Input:
[[131 116 150 138 146 128 135 121 144 149 139 134 133 121 132 138]
 [120 121 145 108 128 124 132 128 121 115 123 119 139 135 134 124]
 [110 122 136 120 150 125 117 149 134 118 121 111 148 116 134 140]
 [112 149 145 109 150 126 125 133 109 110 126 121 136 115 106 142]
 [128 149 140 122 137 126 146 121 107 111 149 128 122 135 146 112]]
Output: 110

Input:
[[144 117 120 117 137 154 126 103 107 122 128 143]
 [114 136 133 142 114 100 132 155 151 136 133 116]
 [142 115 120 117 135 156 121 101 107 125 125 135]
 [115 141 135 136 118 100 131 152 149 134 130 115]
 [117 139 136 140 121 107 130 153 149 133 130 119]
 [143 119 122 113 136 155 123 102 108 123 126 136]
 [141 119 120 119 133 148 123 109 112 125 127 136]
 [114 143 136 138 119 101 132 152 150 134 130 115]]
Output: 143

Input:
[[145 110 110 116 147 112 153 151 150 146 114 153 112 149 107]
 [115 143 136 139 115 144 111 102 106 116 133 112 140 110 147]
 [ 99 139 149 139 108 143 115 110 109 116 147 112 145 113 145]
 [149 112 111 107 147 103 147 144 142 142 118 147 111 150 105]
 [111 138 145 144 106 142 107 106 104 111 140 112 144 115 141]
 [146 107 107 105 143 110 152 137 141 148 111 150 114 146 114]
 [144 131 111 110 144 120 147 144 138 140 115 149 117 146 113]
 [110 145 146 147 116 146 112 116 122 116 138 106 141 110 136]
 [110 131 136 147 113 143 121 117 110 114 150 119 141 117 140]]
Output: 144

Input:
[[129 133 120 143 122 127 142 111 122]
 [129 127 142 117 137 134 118 151 139]
 [130 134 120 146 122 127 145 110 122]
 [133 129 143 119 139 133 118 153 140]
 [129 133 122 142 125 129 144 112 123]
 [133 129 144 117 140 134 117 155 141]
 [132 128 143 117 140 134 117 154 141]
 [130 129 146 116 140 137 116 157 142]
 [130 129 146 117 140 137 118 155 142]]
Output: 132

Input:
[[118 150 128 142 143 146 130 138 106 128 134 148 138 115]
 [114 135 114 148 133 116 116 148 147 114 149 142 129 125]
 [138 129 120 152 143 116 152 150 118 120 138 150 151 112]
 [106 111 129 115 149 128 114 112 114 148 124 147 146 124]
 [150 147 142 121 149 134 121 139 104 105 132 148 126 137]
 [143 145 151 130 140 118 128 131 131 113 125 136 135 145]]
Output: 106

Input:
[[121 131 114 130 121 116 122 124 132 127 122 131 132]
 [122 131 122 142 126 117 121 113 126 126 122 129 129]
 [122 126 128 139 134 119 132 128 122 133 141 133 131]
 [136 127 135 114 111 124 120 141 145 111 133 144 123]
 [121 121 128 115 130 130 133 127 132 121 132 120 118]
 [130 126 121 138 115 115 124 139 138 127 132 121 130]
 [123 135 119 133 134 124 142 132 136 113 135 119 128]
 [124 130 149 121 121 128 114 128 137 117 126 137 128]
 [118 129 136 127 123 111 119 123 126 122 118 130 122]
 [130 135 131 120 131 122 116 131 135 125 147 118 124]
 [126 125 119 140 130 117 139 123 106 148 142 131 127]]
Output: 118

Input:
[[125 122 129 130 123 127 129 133 131 132 123 125 127 125 119 133]
 [123 124 123 127 124 126 130 133 134 132 121 127 123 124 117 132]
 [126 124 133 120 123 123 136 150 129 130 120 130 127 113 127 150]
 [119 118 124 122 116 123 137 152 140 134 112 128 123 112 114 158]
 [124 122 125 126 123 126 132 135 136 133 121 126 122 128 121 134]
 [125 127 130 121 124 126 134 145 128 126 123 132 130 113 129 151]
 [131 130 132 124 129 125 130 135 125 127 128 130 129 123 133 134]]
Output: 124

Input:
[[127 126 127 128 127 127 128 127 126 127 126 127]
 [122 138 125 118 140 117 115 114 139 140 128 140]
 [135 134 136 119 127 132 122 126 132 131 136 130]
 [137 136 138 118 128 133 121 126 135 134 139 132]
 [130 120 128 133 119 134 135 136 120 119 126 119]
 [127 127 127 127 127 127 127 127 127 127 127 127]
 [121 113 118 142 120 128 141 137 114 115 116 116]
 [126 127 126 128 127 127 127 127 127 127 126 127]
 [150 133 149 119 115 148 126 138 129 126 147 122]
 [126 131 127 125 133 124 124 123 132 132 128 133]
 [122 116 120 139 122 128 138 134 117 118 118 119]]
Output: 150
---
((113, 129, 133, 129, 118, 123, 135), (127, 135, 134, 139, 115, 117, 140), (104, 131, 117, 128, 111, 123, 126)) → 127
(112, 106, 109, 128, 154, 107, 104) → 109
(105, 113, 147, 127, 103, 112, 138) → 113
(141, 156, 151, 147, 119) → 147
(136, 99, 116, 128, 155) → 128
(124, 129, 148, 121, 155, 117, 123) → 124
(139, 131, 120, 104, 104) → 120
(140, 143, 115, 101, 145) → 140
(139, 135, 131, 134, 149, 118, 152) → 135
---
[[139 135 133 128 132 125 128 132 131 132 123 115 135 126 139]
 [152 118 126 128 126 125 126 128 132 141 147 136 118 118 114]
 [107 116 137 127 128 123 105 123 141 137 128 128 124 128 118]
 [141 133 134 125 124 121 120 130 134 129 117 122 135 133 126]
 [115 127 137 129 134 139 129 127 122 132 140 119 145 136 128]
 [123 138 126 128 124 127 114 129 130 128 144 135 138 119 124]
 [111 122 131 129 126 129 128 132 136 128 140 126 131 129 127]] Answer: 131

[[129 139 124 130 135 145 127 123 128 116 121 131 123 130]
 [126 135 128 124 136 142 128 126 128 113 122 134 124 131]
 [129 139 126 129 135 142 127 124 128 116 123 132 123 130]
 [134 149 120 141 128 150 121 115 127 112 116 120 119 124]
 [117 108 133 120 131 107 135 135 131 139 135 129 137 141]
 [116 109 132 120 131 112 135 134 131 138 134 129 136 141]
 [128 137 126 128 135 139 127 125 128 114 121 132 123 130]
 [123 132 134 121 138 138 128 128 128 119 122 133 124 133]
 [118 107 130 120 129 113 139 136 131 148 132 128 138 140]] Answer: 128

[[138 126 124 125 129 144 132]
 [142 131 130 124 126 149 130]
 [133 132 142 125 132 113 135]
 [124 126 130 133 125 115 126]
 [117 139 126 135 132 130 123]
 [120 126 121 125 127 135 134]] Answer: 127

[[144 117 113 146 141 127 143 107 125 124 132]
 [116 136 137 115 119 133 117 133 134 134 127]
 [139 122 119 139 136 128 139 113 127 126 131]
 [127 116 118 130 119 114 128 134 115 115 115]
 [129 138 139 124 133 133 129 131 134 135 134]
 [130 131 129 128 134 135 130 118 134 134 134]
 [123 121 123 126 116 117 124 137 117 118 115]
 [127 136 135 125 132 135 127 127 135 135 135]
 [106 128 127 108 119 140 106 119 138 136 132]
 [144 105 104 149 130 109 144 123 108 107 116]
 [136 126 124 136 137 128 135 122 128 127 133]] Answer: 128

[[137 137 138 138 138 106]
 [138 137 138 136 135 106]
 [138 137 138 136 135 106]
 [138 136 129 124 122 107]
 [133 137 138 137 135 106]
 [136 136 138 136 137 108]
 [138 138 138 136 134 101]
 [138 137 138 136 135 105]
 [138 137 138 131 125 106]
 [138 137 138 137 135 106]
 [138 137 136 136 135 106]] Answer: 136
---
119  116  129  117
139  115  124  107
142  135  138  136
→ 119, 136

111  129  136  157
119  136  113  140
→ 111, 140

154  120  116  133 → 154, 133

154  130  122  141  138 → 154, 138

126  118  130  153  144  105  128 → 126, 128

137  101  100  116  111 → 137, 111

134  157  119  125  126 → 134, 126

140  131  137  133  134  130
116  105  116  108  107  103
→ 140, 103

155  143  102  108
129  132   98  126
→ 155, 126

139  146  137  156  148 → 139, 148
---
[[139 117 124 131 122 139 136]
 [115 142 129 137 123 105 141]] out 123

[[108 121 151 149]
 [127 120 145 111]
 [121 110 129 152]] out 110

[[100 102 115 114]
 [116 118 107 107]
 [120 118 118 122]] out 118

[127 117 105 135] out 117

[[123 110 137 139 130 151]
 [101 120 133 141 123 108]] out 141

[[112 148 110 149]
 [112 149 109 151]] out 149

[130 151 125 125] out 151

[[147 138 113 111]
 [109 121 114 138]
 [150 153 106 126]] out 153

[153 101 134 138 137 111] out 138

[156 145 121 100 112 134] out 100
---
[[133 116 110 108 143 154 133]
 [143 142 154 124 151 114 110]
 [114 116 135 134 132 131 127]] ⇒ 133

[[124 109 114 135 118 147]
 [107 123 134 141 125 135]
 [128 138 124 150 122 114]] ⇒ 124

[[129 126 136 138 131 126 130]
 [124 122 127 143 123 126 135]
 [134 131 130 135 156 136 119]] ⇒ 129

[[105 138 141 146 138 146]
 [126 153 154 143 149 143]
 [129 124 123 122 123 123]] ⇒ 105

[[ 99 114 124 137 145 141 127]
 [ 98 108 132 115 117 142 132]
 [136 145 129 148 118 139 149]] ⇒ 99

[[146 102 107 106 103 102]
 [137 102 106 103 105 104]
 [106 112 113 110 114 113]] ⇒ 146

[[124 144 114 103]
 [133 137 120 125]
 [ 99 129 118 139]] ⇒ 124

[[136 119 125 140]
 [150 119 151 148]
 [122 124 126 122]] ⇒ 136
---
[137 127 151 139 129 131] 137, 131

[103 129 115 138 146 135] 103, 135

[119 109 125 132 143 105] 119, 105

[113 128 126 127 142 153] 113, 153

[112 152 128 143 136 157] 112, 157

[[118 129 137 134]
 [132 110 148  98]] 118, 98

[[127 123 124 112 149  98 107]
 [128 123 127 131 129 128 128]] 127, 128

[105 129 118 121 104 118 124] 105, 124

[[118 130 121 150 134]
 [103 135 127 128 133]
 [152 132 124 113 129]] 118, 129
---
[131 136 104 142 139 123] --> 104

[[142 139 157 137 110 129]
 [117 149 121 111 119 104]] --> 121

[156 148 116 117 151 101] --> 116

[153 126 146 126 106 140] --> 146

[[133 114 135 138 113 151]
 [130 137 132 108 127 147]] --> 132

[129 129 128 132 155 131] --> 128

[ 99 101 120 113  98 149] --> 120

[109 120 104 111 127 118] --> 104

[137 101 120 111 134 139] --> 120
---
[[138 115 116 128 131 108 137]
 [144 136 125 120 136 121 155]] >> 138

[[136 153 129 118 115 112 143]
 [120 104 129 134 143 152 136]] >> 136

[[130 110 130 140 136]
 [128 149 139 143 119]] >> 130

[[105 133 122 107 136]
 [146 149 126 154 114]] >> 105

[[120 128 145 120]
 [112 135 154 111]] >> 120

[[140 114 152 148 110]
 [101 133 134 121 111]] >> 140
